Here is a tiny trained network, its code and every weight. The questions are about switching its units off for an input and a class, where a switched-off unit gives its printed mean instead of its output.

import numpy as np


def w(rows, s, z=0):
    codes = np.array(rows[::2]) - 128.0
    scale = np.full(codes.shape[1], s)
    scale[-1] = z or s
    return codes * scale


def f(y):
    return y / 2 * (1 + np.tanh(0.7978845608 * (y + 0.044715 * y**3)))


def log_softmax(a):
    a = a - a.max(-1, keepdims=True)
    return a - np.log(np.exp(a).sum(-1, keepdims=True))


def net(x, mask):
    res = np.array(x, float).reshape(1, 4) / 4 @ E
    y = f(res @ A[0][:, :-1].T + A[0][:, -1])
    res = res + np.where(mask, y, B[0][:, -1]) @ B[0][:, :-1]
    return log_softmax(res[-1] @ U[:, :-1].T + U[:, -1])


A, B = {}, {}
E = w([
[231,191,143],'x0',
[129,130,128],'x1',
[45,193,193],'x2',
[161,70,255],'x3',
],0.009)
A[0] = w([
[191,156,151,85],'N0',
[144,83,154,29],'N1',
[75,70,132,120],'N2',
[78,199,60,37],'N3',
[65,166,151,108],'N4',
[166,172,135,56],'N5',
[131,91,173,19],'N6',
[97,197,161,2],'N7',
[93,176,148,119],'N8',
[89,154,210,147],'N9',
[93,156,80,116],'N10',
[40,83,139,45],'N11',
[127,78,207,111],'N12',
[145,121,115,207],'N13',
[138,29,82,142],'N14',
[178,197,136,111],'N15',
[192,169,196,71],'N16',
[5,102,117,152],'N17',
[102,175,152,54],'N18',
[176,104,103,128],'N19',
[89,53,112,78],'N20',
[127,46,184,164],'N21',
],0.015,0.0038)
B[0] = w([
[109,135,134,171],'N0',
[115,83,89,149],'N1',
[97,196,166,190],'N2',
[60,75,64,205],'N3',
[174,49,145,185],'N4',
[31,168,158,146],'N5',
[31,109,64,157],'N6',
[131,56,190,156],'N7',
[232,41,185,164],'N8',
[195,71,90,214],'N9',
[124,64,32,180],'N10',
[73,163,147,203],'N11',
[92,151,18,216],'N12',
[158,150,172,153],'N13',
[152,79,220,200],'N14',
[2,206,177,173],'N15',
[29,132,110,197],'N16',
[142,195,184,254],'N17',
[177,47,185,147],'N18',
[130,45,223,168],'N19',
[62,184,194,179],'N20',
[139,136,33,222],'N21',
],0.0074,0.01)
U = w([
[44,192,222,92],'0',
[104,58,2,74],'1',
[215,3,230,91],'2',
[155,129,135,249],'3',
],0.0092,0.011)

Each question gives the input, the list of numbers given to net, and the class t.
The units are the neurons (one row each of A and B). Each row of codes is followed by its name. A weight is (code - 128) times the scale printed after its matrix; where a second scale follows, it is the last column's (A, B and U).
mask holds one flag per neuron, in row order. A switched-off neuron (its flag False) gives its mean, the last column of its row in B, instead of its output. The means were averaged over made-up inputs and are rounded, as every weight is.
A unit's drop is (log p(t) with every unit on - log p(t) with that unit switched off) / (log p(t) with every unit on - log p(t) with every unit switched off).
The circuit of an input: a set's keep is (log p(t) with only the set's units on - log p(t) with every unit switched off) / (log p(t) with every unit on - log p(t) with every unit switched off). Starting from the 12 units with the biggest drops (on a tie, the unit counted first), units are removed one at a time, each time the one whose removal leaves the highest keep (on an exact tie, the one counted first), for as long as the keep stays at least 0.8.
circuit, biggest first: the units of the circuit, biggest drop first
most important unit: the unit with the biggest drop
top k neurons: the k neurons with the biggest drops, biggest first
drop of u: that unit's drop, to one decimal
input [-4,3,5,7], class 1: circuit, biggest first -> N12; N21
input [-5,-3,-1,2], class 0: circuit, biggest first -> N20; N2
input [-8,-5,-3,-7], class 0: most important unit -> N17
input [6,-4,-8,-7], class 2: top 3 neurons -> N19; N12; N14
input [4,-1,-7,8], class 1: circuit, biggest first -> N12; N21
input [-6,0,8,-7], class 2: circuit, biggest first -> N8; N4
input [2,-1,-4,4], class 1: circuit, biggest first -> N17; N21
input [-8,6,-2,8], class 0: top 2 neurons -> N20; N2
input [6,-8,5,-8], class 1: top 2 neurons -> N3; N10
input [7,-4,8,-4], class 2: circuit, biggest first -> N8; N7
input [-3,-5,-3,-4], class 3: top 2 neurons -> N12; N21
input [-6,-8,6,4], class 3: top 3 neurons -> N9; N4; N21
input [5,4,6,8], class 1: top 2 neurons -> N12; N9
input [-3,-6,-6,1], class 2: circuit, biggest first -> N14
input [5,0,-6,-5], class 2: top 2 neurons -> N19; N12
input [-6,4,-6,-6], class 0: top 2 neurons -> N20; N14
input [2,7,8,6], class 2: drop of N18 -> 0.2
input [-4,2,1,5], class 1: drop of N6 -> 0.1
input [-5,-8,-3,-5], class 3: drop of N14 -> 0.2
input [-8,8,-2,4], class 0: drop of N20 -> 0.1
input [-8,-5,-7,-6], class 0: most important unit -> N20
